Here is a tiny trained network, its code and every weight. The questions are about switching its units off for an input and a target symbol, where a switched-off unit gives its printed mean instead of its output.

import numpy as np


def w(rows, s, z=0):
    codes = np.array(rows[::2]) - 128.0
    scale = np.full(codes.shape[1], s)
    scale[-1] = z or s
    return codes * scale


def norm(h):
    return h / np.sqrt((h * h).mean(-1, keepdims=True) + 1e-5)


def f(y):
    return y / 2 * (1 + np.tanh(0.7978845608 * (y + 0.044715 * y**3)))


def softmax(a):
    e = np.exp(a - a.max(-1, keepdims=True))
    return e / e.sum(-1, keepdims=True)


def log_softmax(a):
    a = a - a.max(-1, keepdims=True)
    return a - np.log(np.exp(a).sum(-1, keepdims=True))


def net(x, mask):
    ids = ['αλμξπτψ'.index(c) for c in x.split()]
    T = len(ids)
    res = E[ids] + P[:T]
    r = norm(res)
    for j in range(2):
        rows = slice(3 * j, 3 * j + 3)
        q, k, v = (r @ M[0][rows].T for M in (Q, K, V))
        z = softmax(np.where(np.tri(T) > 0, q @ k.T / 3**0.5, -1e9)) @ v
        o = O[0][rows]
        res = res + np.where(mask[j], z, o[:, -1]) @ o[:, :-1]
    y = f(norm(res) @ A[0][:, :-1].T + A[0][:, -1])
    res = res + np.where(mask[2:26], y, B[0][:, -1]) @ B[0][:, :-1]
    return log_softmax(norm(res)[-1] @ U[:, :-1].T + U[:, -1])


Q, K, V, O, A, B = {}, {}, {}, {}, {}, {}
E = w([
[109,154,154],'α',
[64,22,105],'λ',
[208,245,219],'μ',
[149,209,157],'ξ',
[102,234,75],'π',
[143,24,65],'τ',
[26,20,149],'ψ',
],0.011)
P = w([
[103,49,223],'0',
[138,120,88],'1',
[213,69,255],'2',
[137,147,73],'3',
[206,70,242],'4',
[143,164,80],'5',
[199,71,232],'6',
[146,173,83],'7',
[211,76,239],'8',
[149,178,84],'9',
[194,105,199],'10',
[151,199,93],'11',
],0.011)
Q[0] = w([
[194,107,122],'head 0',
[149,175,4],'head 0',
[105,180,61],'head 0',
[44,149,143],'head 1',
[247,104,130],'head 1',
[135,101,53],'head 1',
],0.025)
K[0] = w([
[154,69,200],'head 0',
[255,50,18],'head 0',
[204,115,35],'head 0',
[98,197,154],'head 1',
[133,29,133],'head 1',
[207,209,11],'head 1',
],0.018)
V[0] = w([
[4,165,155],'head 0',
[125,181,182],'head 0',
[81,124,94],'head 0',
[124,116,119],'head 1',
[110,115,151],'head 1',
[74,156,137],'head 1',
],0.028)
O[0] = w([
[5,118,56,204],'head 0',
[44,114,182,35],'head 0',
[131,118,57,140],'head 0',
[140,131,163,164],'head 1',
[171,124,132,252],'head 1',
[174,157,119,59],'head 1',
],0.024,0.0035)
A[0] = w([
[137,101,127,112],'neuron 0',
[107,39,122,111],'neuron 1',
[129,129,127,94],'neuron 2',
[166,145,163,1],'neuron 3',
[125,139,130,149],'neuron 4',
[158,112,118,70],'neuron 5',
[139,109,166,101],'neuron 6',
[99,129,107,73],'neuron 7',
[116,131,128,72],'neuron 8',
[118,135,111,154],'neuron 9',
[150,253,107,114],'neuron 10',
[156,190,120,152],'neuron 11',
[118,131,124,84],'neuron 12',
[110,180,117,236],'neuron 13',
[118,130,124,70],'neuron 14',
[97,143,78,178],'neuron 15',
[123,128,125,83],'neuron 16',
[171,109,121,49],'neuron 17',
[204,117,115,59],'neuron 18',
[159,42,126,142],'neuron 19',
[199,49,129,170],'neuron 20',
[111,135,138,46],'neuron 21',
[118,127,125,107],'neuron 22',
[142,116,119,111],'neuron 23',
],0.03,0.006)
B[0] = w([
[132,116,148,132],'neuron 0',
[178,169,108,190],'neuron 1',
[116,124,122,120],'neuron 2',
[83,111,99,166],'neuron 3',
[140,128,124,133],'neuron 4',
[87,135,149,153],'neuron 5',
[174,106,85,162],'neuron 6',
[117,139,159,156],'neuron 7',
[118,126,129,122],'neuron 8',
[140,139,134,149],'neuron 9',
[254,123,119,199],'neuron 10',
[185,161,142,191],'neuron 11',
[123,126,139,123],'neuron 12',
[173,142,115,175],'neuron 13',
[123,127,142,121],'neuron 14',
[166,126,129,214],'neuron 15',
[120,126,137,120],'neuron 16',
[81,123,170,169],'neuron 17',
[172,182,231,233],'neuron 18',
[107,62,155,177],'neuron 19',
[58,72,54,252],'neuron 20',
[115,124,107,126],'neuron 21',
[131,125,136,128],'neuron 22',
[106,138,145,137],'neuron 23',
],0.062,0.011)
U = w([
[72,180,51,221],'α',
[108,48,137,155],'λ',
[75,194,196,177],'μ',
[135,57,41,174],'ξ',
[241,154,95,9],'π',
[177,76,251,3],'τ',
[166,208,78,203],'ψ',
],0.013,0.0036)

Each question gives the input, a string of symbols that net reads in full, and the target symbol t.
The units are the heads (3 rows each of Q, K, V and O) and the neurons (one row each of A and B). Each row of codes is followed by its name. A weight is (code - 128) times the scale printed after its matrix; where a second scale follows, it is the last column's (O, A, B and U).
mask holds one flag per unit, heads first, then neurons. A switched-off unit (its flag False) gives its mean, the last column of its rows in O or B, instead of its output. The means were averaged over made-up inputs and are rounded, as every weight is.
A unit's drop is (log p(t) with every unit on - log p(t) with that unit switched off) / (log p(t) with every unit on - log p(t) with every unit switched off).
The circuit of an input: a set's keep is (log p(t) with only the set's units on - log p(t) with every unit switched off) / (log p(t) with every unit on - log p(t) with every unit switched off). Starting from the 12 units with the biggest drops (on a tie, the unit counted first), units are removed one at a time, each time the one whose removal leaves the highest keep (on an exact tie, the one counted first), for as long as the keep stays at least 0.8.
circuit, biggest first: the units of the circuit, biggest drop first
k most important neurons: the k neurons with the biggest drops, biggest first
heads that matter: for each layer, one digit per head in row order, 1 if its drop is at least 0.15 and else 0, layers parted by /
input π ξ λ ξ α μ α, target α: circuit, biggest first : head 0
input λ μ λ ξ λ τ π τ τ μ μ, target ξ: circuit, biggest first : head 0; neuron 18; neuron 3
input τ ψ λ, target λ: 3 most important neurons : neuron 20; neuron 19; neuron 18
input ξ τ μ λ τ λ α, target μ: circuit, biggest first : head 0; neuron 10
input λ π τ, target ξ: heads that matter : 00
input τ ψ α ψ λ α ξ, target λ: heads that matter : 00
input τ ξ ξ μ ξ, target λ: 2 most important neurons : neuron 18; neuron 10
input α ξ μ ξ α, target ψ: heads that matter : 10
input τ ξ π, target λ: 4 most important neurons : neuron 18; neuron 11; neuron 10; neuron 1
input λ π π α ξ λ π λ π, target ξ: 2 most important neurons : neuron 18; neuron 6
input τ ξ τ τ μ ξ π ξ π λ λ, target λ: 3 most important neurons : neuron 18; neuron 10; neuron 11
input τ π α, target λ: heads that matter : 10
input λ μ π ψ, target ψ: 2 most important neurons : neuron 20; neuron 1
input μ ξ λ π ξ λ λ ξ ξ, target τ: heads that matter : 10
input α ξ μ, target ψ: most important neuron : neuron 20
input α ξ λ τ μ ξ τ, target ψ: 4 most important neurons : neuron 1; neuron 20; neuron 18; neuron 10
input λ ψ ξ ξ ψ τ λ, target ξ: heads that matter : 00
input λ ξ τ α ψ, target ξ: heads that matter : 00
input λ α λ, target ξ: circuit, biggest first : neuron 18; head 0
input μ λ λ τ λ λ μ, target τ: 2 most important neurons : neuron 20; neuron 6
input α μ π ξ π τ τ μ ξ, target ψ: 3 most important neurons : neuron 20; neuron 18; neuron 1
input π λ ξ α π ξ ψ λ ξ ξ ψ, target α: most important neuron : neuron 18
input λ π λ ψ π, target ξ: heads that matter : 11
input π ψ π ξ α τ ξ, target α: heads that matter : 10
input α λ π, target ψ: 4 most important neurons : neuron 20; neuron 18; neuron 10; neuron 13
input ξ λ ξ π λ, target μ: 2 most important neurons : neuron 20; neuron 10
